[-33   0  -6 -46  -6 -16   4 -15 -11 -12  -5 -26   0   5   2  -5  -4 -21
  -2  -7   9  -7   1  17  13   7  15   2]	[5].<17>
[-30  -6 -12 -26  -6 -12   7   0  -4  -9  -2 -17   5  11  -6  -3  -8 -46
   6  -5  18  -4   1  22  22   2   9  -3]	[5].<7>
[-23  -1  -4 -33  -1  -4   4   0 -11  -9 -11 -15  11   6  20  -4   8 -45
  -6  -6   2  -4   2  13   5 -11  17   2]	[7].<6>
[-107    0  -10  -50  -19   -8   -4  -22   -7  -16   -3  -27   12    9
   -2   -5   -4    4  -11  -11   25    0   -3   16   21   22   17  -16]	[5].<7>
[-30  -1  -7 -20 -22  -7  -7 -13  -3  -4  -4   0   4   6  14  -5  13   4
  -3 -18  17  -4   3  22  18  12  13   7]	[11].<16>
[-43   4   0 -50  -8 -15   2   1  -5  -7  -9 -15   6   3  26 -12  -1 -38
   4   6   1  -7   2   2   3   1  16  -3]	[7].<6>
[-18   4  -8 -76 -16 -25   1 -17  -5 -11  -1 -31  -5   8  -8   2  14 -14
 -14  -9  20 -10   3   8  16   8  12  -2]	[7].<22>
[ 77   2   1 -51  18 -20   0   1  -3   0  -7 -18  -7  -1  17  -2   4 -51
   4   4 -11  -9   2 -10  -7 -21   2  10]	[7].<22>
[-43  -1 -10 -27 -11  -9   1  -5  -6 -10  -3 -16  -8   5   4   2 -10 -19
   0 -10  19  -2   3  17  11   3   8  -6]	[5].<7>
[-57   0  -1 -77 -15 -14   4 -13  -4  -6  -3 -16   9   1  19  -4  14 -22
 -22  -7  11  -6  -2   8  17  10  19  -4]	[7].<22>
[-66  -5 -12 -18 -16 -16   1   2  -8  -8  -4 -21   3  15 -10  -4 -10  -8
   2 -14  14   1  -3  18  31   3   5  -9]	[5].<7>
[-19  -2  -8 -54  -4 -17  -1 -19   2  -6  -7 -29   7  14  26   0  -8 -16
  16  -7   2  -9   4  12  14  -3   0  -2]	[11].<16>
[-67   1  -8 -61 -13 -14   0  -1  -6  -4  -4 -18   4   1  11  -7  -4  11
  10   0   2  -2   1   6 -13  12  12  -6]	[7].<6>
[ -2   1 -11 -72  -8 -16   4   0  -5 -12   1 -18  -3   1   4  -5  10 -25
 -10  -8   9  -4  -6  11  14   1   9   1]	[7].<22>
[ -8   2  -5 -78  -2 -24   2  -7  -7  -7  -3 -20   3   0  -5  -7  19 -27
  -8   2   4 -10  -3  10  13  -2  19   3]	[7].<22>
[-40   2  -6 -57 -19 -13   1 -10  -4  -8  -5  -8  12  13  -1 -15  -3 -23
 -24 -10   7  -3   8  17  -3  10   7  -2]	[11].<10>
[-46  -1   1 -32 -15   0  -1 -26   6  -2  -4   1  11   4  10  -1 -12  33
  10  -7   8  -2  -2   7   7  16   2   0]	[11].<16>
[-42   0  -9 -64 -16 -11  -1 -17  -8  -9  -7  -5   7   9  23  -7 -11 -28
  12  -7   5   0   3  27  -9   4   8  -5]	[11].<10>
[-37  -3  -7 -33  -9  -8   2 -13   2  -7  -2 -24  -3   9   9 -10   7  -3
  -6  -8  10  -2  -1   0  21   1  12  -2]	[5].<17>

[-52  19  12   5  -1  -4   6  14   2  -3  -1  -1  -7  17  -2  15  -1   3
 -11  -5 -16  -6   4   0  -3  -6  19  13]	(7).(63)
[-38  15   4  -3 -14  -2   2  -1   5   7   0   6   3   3  -9  14   5  -1
   7   1 -22  -6  -2  -3 -12   2 -19  10]	(7).(63)
[-48   3   6  -4   1  29   4 -16  -7   7  -1   4   7  21  26   0 -22 -12
  13   2  13  -9  15  -2 -23  20  32   7]	(15).(44)
[-12  10  11  -1  -3   0 -10  -3  29   5  -5   4  -1   4   4  10  11  -3
   4   8  -2   3  -5   1 -13   1  31  12]	(12).(57)
[ 13  18  20 -17  -3 -11   0  -2  -2  16  12  10  -3  27   8 -15 -24 -16
  24  19 -23  -4 -20   7   0   9  24  -1]	(15).(44)
[-25  13   1  -1  -2  -5  11  -3  16  -6   3  13  21   8  13   8  -3  -6
   4  12  -5   0   5   5 -16   6  12  16]	(15).(44)
[-53  12  34   5  -8  -3   2  -9   1  -2   1  -4   9   7  -7  16   1   4
   0  18 -10   5  -1   4  -6  -3  25   2]	(7).(63)
[ -4   7   2  -6  11 -10   0  -3  15   3  -1   6  12   5   2  -9   2  -7
   0   7 -10 -10   0  -2 -13  -5  -2   4]	(15).(44)
[-20  16  -1   4 -15 -15   2   4  -6   9  -2   4  16   4   1  24  -9   0
   9  -5 -11  -4  -1   0 -13  12  23   7]	(10).(42)
[-41  12  10  -5  -9  -4  -3   4  -1  15  -4 -24  -5   9  -8  15  -6   3
   7  -1  -7  -5  -9   0  -2  -7  25   5]	(7).(63)
[-17  12   1   2  -1   3   9  -8  14  -1 -10   4   2   5   9   8   7  -9
  -1   8   8 -10   4  -5 -11  -3  12  10]	(15).(45)
[-56   5  -7   5  -8  -1   2  -1   5  -4   5   3   3  -4  -6  26  11   3
 -10 -16  -2   7  10  10  -7   5   2   1]	(7).(43)
[-24   1   2   6  -4  -7   6  -1  28   1   0   2  12   5  22   1  11  -5
  -9  -5  -3  -7   5  10 -19  -3   7   6]	(15).(45)
[ -1   4  -3   2   1 -11   7  -1  29  -5   7  15  19  -3   6   7  16   3
  -5  -7  -6  12  -2   4 -10 -11  -8  15]	(15).(45)
